Here is a tiny trained network, its code and every weight. The questions are about switching its units off for an input and a class, where a switched-off unit gives its printed mean instead of its output.

import numpy as np


def w(rows, s, z=0):
    codes = np.array(rows[::2]) - 128.0
    scale = np.full(codes.shape[1], s)
    scale[-1] = z or s
    return codes * scale


def f(y):
    return y / 2 * (1 + np.tanh(0.7978845608 * (y + 0.044715 * y**3)))


def log_softmax(a):
    a = a - a.max(-1, keepdims=True)
    return a - np.log(np.exp(a).sum(-1, keepdims=True))


def net(x, mask):
    res = np.array(x, float).reshape(1, 2) / 4 @ E
    y = f(res @ A[0][:, :-1].T + A[0][:, -1])
    res = res + np.where(mask, y, B[0][:, -1]) @ B[0][:, :-1]
    return log_softmax(res[-1] @ U[:, :-1].T + U[:, -1])


A, B = {}, {}
E = w([
[131,209,164,128,229,175,194,223,254],'x0',
[74,183,65,75,61,43,209,167,127],'x1',
],0.0084)
A[0] = w([
[108,156,78,165,131,194,174,97,219,248],'N1',
[100,133,104,87,39,131,35,70,114,107],'N2',
[96,199,13,65,86,27,217,138,136,129],'N3',
[177,188,243,126,182,178,209,208,168,105],'N4',
[159,108,142,178,97,49,103,65,20,136],'N5',
[165,117,89,100,52,138,76,75,99,98],'N6',
[91,105,81,159,129,131,85,2,81,91],'N7',
[236,114,222,160,213,206,13,80,108,123],'N8',
],0.0064,0.013)
B[0] = w([
[170,70,86,206,143,36,126,137,137,246],'N1',
[62,126,78,185,149,147,183,206,153,156],'N2',
[198,216,48,151,64,177,64,139,49,204],'N3',
[58,149,53,195,168,144,255,145,129,187],'N4',
[73,95,113,197,155,73,223,179,115,182],'N5',
[75,170,76,178,164,180,220,200,243,149],'N6',
[37,142,107,203,135,193,153,142,112,153],'N7',
[193,212,53,153,86,200,79,160,10,202],'N8',
],0.0085,0.013)
U = w([
[54,136,87,150,173,137,209,152,150,94],'0',
[168,244,70,129,61,186,56,121,83,78],'1',
[160,28,117,129,128,41,88,88,127,249],'2',
[75,119,229,102,156,154,97,139,180,95],'3',
[78,147,139,30,135,144,107,82,186,90],'4',
[120,116,252,69,127,151,136,68,151,89],'5',
],0.011,0.012)

Each question gives the input, the list of numbers given to net, and the class t.
The units are the neurons (one row each of A and B). Each row of codes is followed by its name. A weight is (code - 128) times the scale printed after its matrix; where a second scale follows, it is the last column's (A, B and U).
mask holds one flag per neuron, in row order. A switched-off neuron (its flag False) gives its mean, the last column of its row in B, instead of its output. The means were averaged over made-up inputs and are rounded, as every weight is.
A unit's drop is (log p(t) with every unit on - log p(t) with that unit switched off) / (log p(t) with every unit on - log p(t) with every unit switched off).
The circuit of an input: a set's keep is (log p(t) with only the set's units on - log p(t) with every unit switched off) / (log p(t) with every unit on - log p(t) with every unit switched off). Starting from all 8 units, units are removed one at a time, each time the one whose removal leaves the highest keep (on an exact tie, the one counted first), for as long as the keep stays at least 0.8.
units of the circuit, in order: the units of the circuit, biggest drop first
k most important neurons: the k neurons with the biggest drops, biggest first
drop when u is switched off: that unit's drop, to one decimal
input [-6,-8], class 1: 2 most important neurons : [N8 N4]
input [-1,1], class 2: units of the circuit, in order : [N8 N4]
input [7,-8], class 1: 2 most important neurons : [N8 N5]
input [-7,6], class 0: units of the circuit, in order : [N5]
input [-5,4], class 0: 2 most important neurons : [N8 N5]
input [-2,-1], class 2: units of the circuit, in order : [N4 N3]
input [-2,0], class 2: units of the circuit, in order : [N4 N8]
input [1,4], class 1: 2 most important neurons : [N3 N5]
input [3,-2], class 2: 2 most important neurons : [N3 N6]
input [-3,3], class 2: 4 most important neurons : [N8 N4 N7 N5]
input [-2,-3], class 2: 2 most important neurons : [N3 N4]
input [-8,6], class 0: drop when N5 is switched off : 0.4
input [3,2], class 2: drop when N8 is switched off : 0.3
input [7,8], class 1: units of the circuit, in order : [N3]
input [4,-6], class 1: drop when N5 is switched off : 0.2
input [2,7], class 1: drop when N3 is switched off : 0.7
